Below is a small trained network, with its code and all its weights. Each question gives an input and a target symbol and asks what happens when units are switched off, that is, made to give their printed mean instead of their output.

import numpy as np


def w(rows, s, z=0):
    codes = np.array(rows[::2]) - 128.0
    scale = np.full(codes.shape[1], s)
    scale[-1] = z or s
    return codes * scale


def norm(h):
    return h / np.sqrt((h * h).mean(-1, keepdims=True) + 1e-5)


def f(y):
    return y / 2 * (1 + np.tanh(0.7978845608 * (y + 0.044715 * y**3)))


def softmax(a):
    e = np.exp(a - a.max(-1, keepdims=True))
    return e / e.sum(-1, keepdims=True)


def log_softmax(a):
    a = a - a.max(-1, keepdims=True)
    return a - np.log(np.exp(a).sum(-1, keepdims=True))


def net(x, mask):
    ids = ['αγδεζηθμπστφω'.index(c) for c in x.split()]
    T = len(ids)
    res = E[ids] + P[:T]
    r = norm(res)
    for j in range(2):
        rows = slice(3 * j, 3 * j + 3)
        q, k, v = (r @ M[0][rows].T for M in (Q, K, V))
        z = softmax(np.where(np.tri(T) > 0, q @ k.T / 3**0.5, -1e9)) @ v
        o = O[0][rows]
        res = res + np.where(mask[j], z, o[:, -1]) @ o[:, :-1]
    y = f(norm(res) @ A[0][:, :-1].T + A[0][:, -1])
    res = res + np.where(mask[2:18], y, B[0][:, -1]) @ B[0][:, :-1]
    return log_softmax(norm(res)[-1] @ U[:, :-1].T + U[:, -1])


Q, K, V, O, A, B = {}, {}, {}, {}, {}, {}
E = w([
[107,152,199,83,162,159,148,152,105,139,93],'α',
[152,40,145,206,127,152,142,152,110,81,72],'γ',
[110,188,110,179,176,162,168,166,99,171,186],'δ',
[113,172,78,98,144,211,150,145,91,77,70],'ε',
[119,125,141,100,113,71,133,78,158,140,144],'ζ',
[52,124,100,169,81,125,141,169,68,137,187],'η',
[57,191,146,4,143,119,148,158,79,166,95],'θ',
[103,158,208,197,176,141,139,165,59,146,68],'μ',
[160,190,128,132,124,166,162,177,138,75,164],'π',
[122,135,180,177,200,170,132,110,118,124,144],'σ',
[105,111,110,101,142,183,190,179,143,143,158],'τ',
[169,38,109,135,124,156,65,93,110,125,151],'φ',
[79,76,124,100,141,155,154,123,112,158,100],'ω',
],0.011)
P = w([
[121,125,138,95,111,112,149,42,99,61,163],'0',
[172,108,108,101,152,84,120,195,10,187,131],'1',
[60,134,161,145,160,177,24,212,231,144,89],'2',
[165,174,170,116,88,178,190,100,157,200,43],'3',
[199,92,57,170,224,57,114,151,178,168,32],'4',
[71,119,180,129,173,213,1,220,232,153,123],'5',
],0.0077)
Q[0] = w([
[186,76,107,74,128,127,90,112,60,198,156],'h1',
[161,142,99,127,196,63,175,115,134,152,36],'h1',
[158,135,135,75,137,51,219,106,2,131,119],'h1',
[146,162,63,229,109,71,174,64,78,198,91],'h2',
[187,91,166,77,139,131,159,121,95,102,166],'h2',
[84,164,126,164,36,190,99,87,116,131,148],'h2',
],0.0099)
K[0] = w([
[176,82,149,60,135,157,37,118,62,172,154],'h1',
[202,127,102,126,219,132,129,162,194,198,23],'h1',
[147,189,124,129,74,73,99,190,78,224,62],'h1',
[125,183,92,255,22,151,122,125,137,254,67],'h2',
[219,98,123,124,143,69,145,197,36,161,177],'h2',
[113,158,215,118,50,201,74,97,138,124,207],'h2',
],0.0086)
V[0] = w([
[46,63,198,132,160,162,116,158,165,104,77],'h1',
[81,69,129,101,100,73,61,115,121,113,131],'h1',
[156,99,131,125,128,159,211,8,117,179,97],'h1',
[150,149,121,147,125,62,169,59,130,135,184],'h2',
[119,170,186,161,103,137,52,114,89,81,97],'h2',
[109,117,108,186,132,140,91,203,157,118,168],'h2',
],0.013)
O[0] = w([
[86,196,103,185,66,140,150,120,90,151,212,63],'h1',
[123,216,94,187,131,118,69,113,151,88,107,253],'h1',
[143,125,200,57,123,105,114,159,2,75,70,187],'h1',
[71,130,143,128,190,88,142,61,96,171,107,31],'h2',
[158,173,184,149,165,115,218,143,150,103,95,69],'h2',
[136,97,121,91,75,119,94,81,182,61,130,232],'h2',
],0.0068,0.0029)
A[0] = w([
[116,147,51,170,128,121,127,113,151,158,133,118],'n1',
[113,151,115,165,200,53,118,153,87,129,119,75],'n2',
[140,114,119,135,90,150,99,111,109,196,181,133],'n3',
[119,154,86,93,194,119,174,42,80,66,182,194],'n4',
[144,173,134,115,131,135,107,154,132,146,68,70],'n5',
[83,121,150,90,189,108,105,162,144,145,127,96],'n6',
[140,166,116,141,134,180,141,145,225,128,135,60],'n7',
[169,131,81,115,133,115,98,97,108,101,161,51],'n8',
[137,149,113,123,156,134,85,172,74,123,121,120],'n9',
[65,122,153,135,87,207,120,74,146,78,135,202],'n10',
[71,82,128,177,207,82,126,116,155,169,132,102],'n11',
[157,89,103,92,127,114,166,159,162,182,117,167],'n12',
[128,116,150,80,129,134,253,18,42,56,153,106],'n13',
[103,132,170,107,98,187,158,119,166,143,162,208],'n14',
[130,97,166,96,141,153,104,100,100,81,108,76],'n15',
[86,115,133,92,123,90,90,147,180,117,121,250],'n16',
],0.013,0.0015)
B[0] = w([
[85,88,44,115,101,170,154,159,135,105,185,244],'n1',
[195,127,84,86,150,204,161,114,151,128,134,227],'n2',
[128,148,137,101,134,105,169,169,187,124,103,221],'n3',
[96,71,187,104,122,126,204,136,75,79,104,196],'n4',
[122,152,112,143,92,113,105,144,163,129,195,184],'n5',
[154,73,93,174,100,106,134,115,144,66,106,180],'n6',
[98,32,159,132,167,122,124,62,64,159,140,248],'n7',
[136,132,148,126,128,102,160,133,87,110,202,167],'n8',
[92,97,145,139,113,103,136,59,143,131,98,222],'n9',
[185,178,177,124,113,99,102,94,145,157,95,225],'n10',
[101,191,130,132,133,58,103,176,105,151,144,222],'n11',
[115,178,156,143,128,147,90,110,106,98,126,210],'n12',
[4,156,243,111,216,148,253,106,159,38,123,253],'n13',
[175,150,109,121,106,62,121,119,93,120,156,192],'n14',
[111,168,90,96,104,115,178,168,134,160,169,204],'n15',
[147,147,151,143,186,181,132,107,154,160,120,241],'n16',
],0.014,0.0061)
U = w([
[38,122,37,171,187,140,105,179,117,180,188,154],'α',
[151,255,182,133,40,62,106,139,162,167,138,180],'γ',
[189,100,102,111,56,62,146,50,89,133,232,4],'δ',
[99,153,92,115,82,220,45,109,8,111,78,52],'ε',
[200,85,129,17,129,168,86,228,170,109,124,44],'ζ',
[210,166,115,179,143,197,174,182,84,212,104,143],'η',
[78,35,95,67,77,71,110,119,124,199,36,71],'θ',
[143,175,39,157,105,182,110,67,225,62,82,50],'μ',
[141,59,175,160,211,167,38,76,156,161,125,222],'π',
[175,147,34,104,222,85,131,114,83,159,45,109],'σ',
[144,147,118,160,210,28,50,215,148,81,96,115],'τ',
[181,32,117,212,62,108,136,196,111,60,92,32],'φ',
[81,131,178,90,165,136,214,117,119,75,116,223],'ω',
],0.0065,0.0015)

Each question gives the input, a string of symbols that net reads in full, and the target symbol t.
The units are the heads (3 rows each of Q, K, V and O) and the neurons (one row each of A and B). Each row of codes is followed by its name. A weight is (code - 128) times the scale printed after its matrix; where a second scale follows, it is the last column's (O, A, B and U).
mask holds one flag per unit, heads first, then neurons. A switched-off unit (its flag False) gives its mean, the last column of its rows in O or B, instead of its output. The means were averaged over made-up inputs and are rounded, as every weight is.
A unit's drop is (log p(t) with every unit on - log p(t) with that unit switched off) / (log p(t) with every unit on - log p(t) with every unit switched off).
The circuit of an input: a set's keep is (log p(t) with only the set's units on - log p(t) with every unit switched off) / (log p(t) with every unit on - log p(t) with every unit switched off). Starting from the 12 units with the biggest drops (on a tie, the unit counted first), units are removed one at a time, each time the one whose removal leaves the highest keep (on an exact tie, the one counted first), for as long as the keep stays at least 0.8.
circuit, biggest first: the units of the circuit, biggest drop first
k most important neurons: the k neurons with the biggest drops, biggest first
heads that matter: for each layer, one digit per head in row order, 1 if its drop is at least 0.15 and else 0, layers parted by /
input π μ η η η φ, target τ: heads that matter : 01
input η τ φ η η τ, target π: circuit, biggest first : (n7, h1, n16)
input τ τ σ τ ζ η, target θ: heads that matter : 10
input η η θ ε φ, target δ: circuit, biggest first : (n8, n13)
input θ δ τ ε η τ, target α: heads that matter : 11
input η τ φ θ μ, target η: circuit, biggest first : (h1, n13, h2)
input γ φ δ, target γ: circuit, biggest first : (h1, n13, n1)
input α η η δ η τ, target η: circuit, biggest first : (h2, n13)
input ε θ σ η δ, target τ: heads that matter : 10
input ω φ φ, target ε: circuit, biggest first : (h1, n13)
input η φ φ σ π π, target π: heads that matter : 00
input θ η η η, target δ: circuit, biggest first : (n13)
input δ η δ, target ζ: circuit, biggest first : (h1, n13)
input γ η γ σ φ, target δ: heads that matter : 10
input η η θ, target π: heads that matter : 00
input π η π, target τ: heads that matter : 11
input φ μ θ, target μ: heads that matter : 00
input γ φ π η η γ, target γ: heads that matter : 10
input η π τ α φ ζ, target π: 2 most important neurons : (n7, n16)
input γ φ φ η μ τ, target γ: heads that matter : 10
input π τ γ, target τ: circuit, biggest first : (n11, h2, n13)
input τ π η φ θ ω, target θ: most important neuron : (n13)
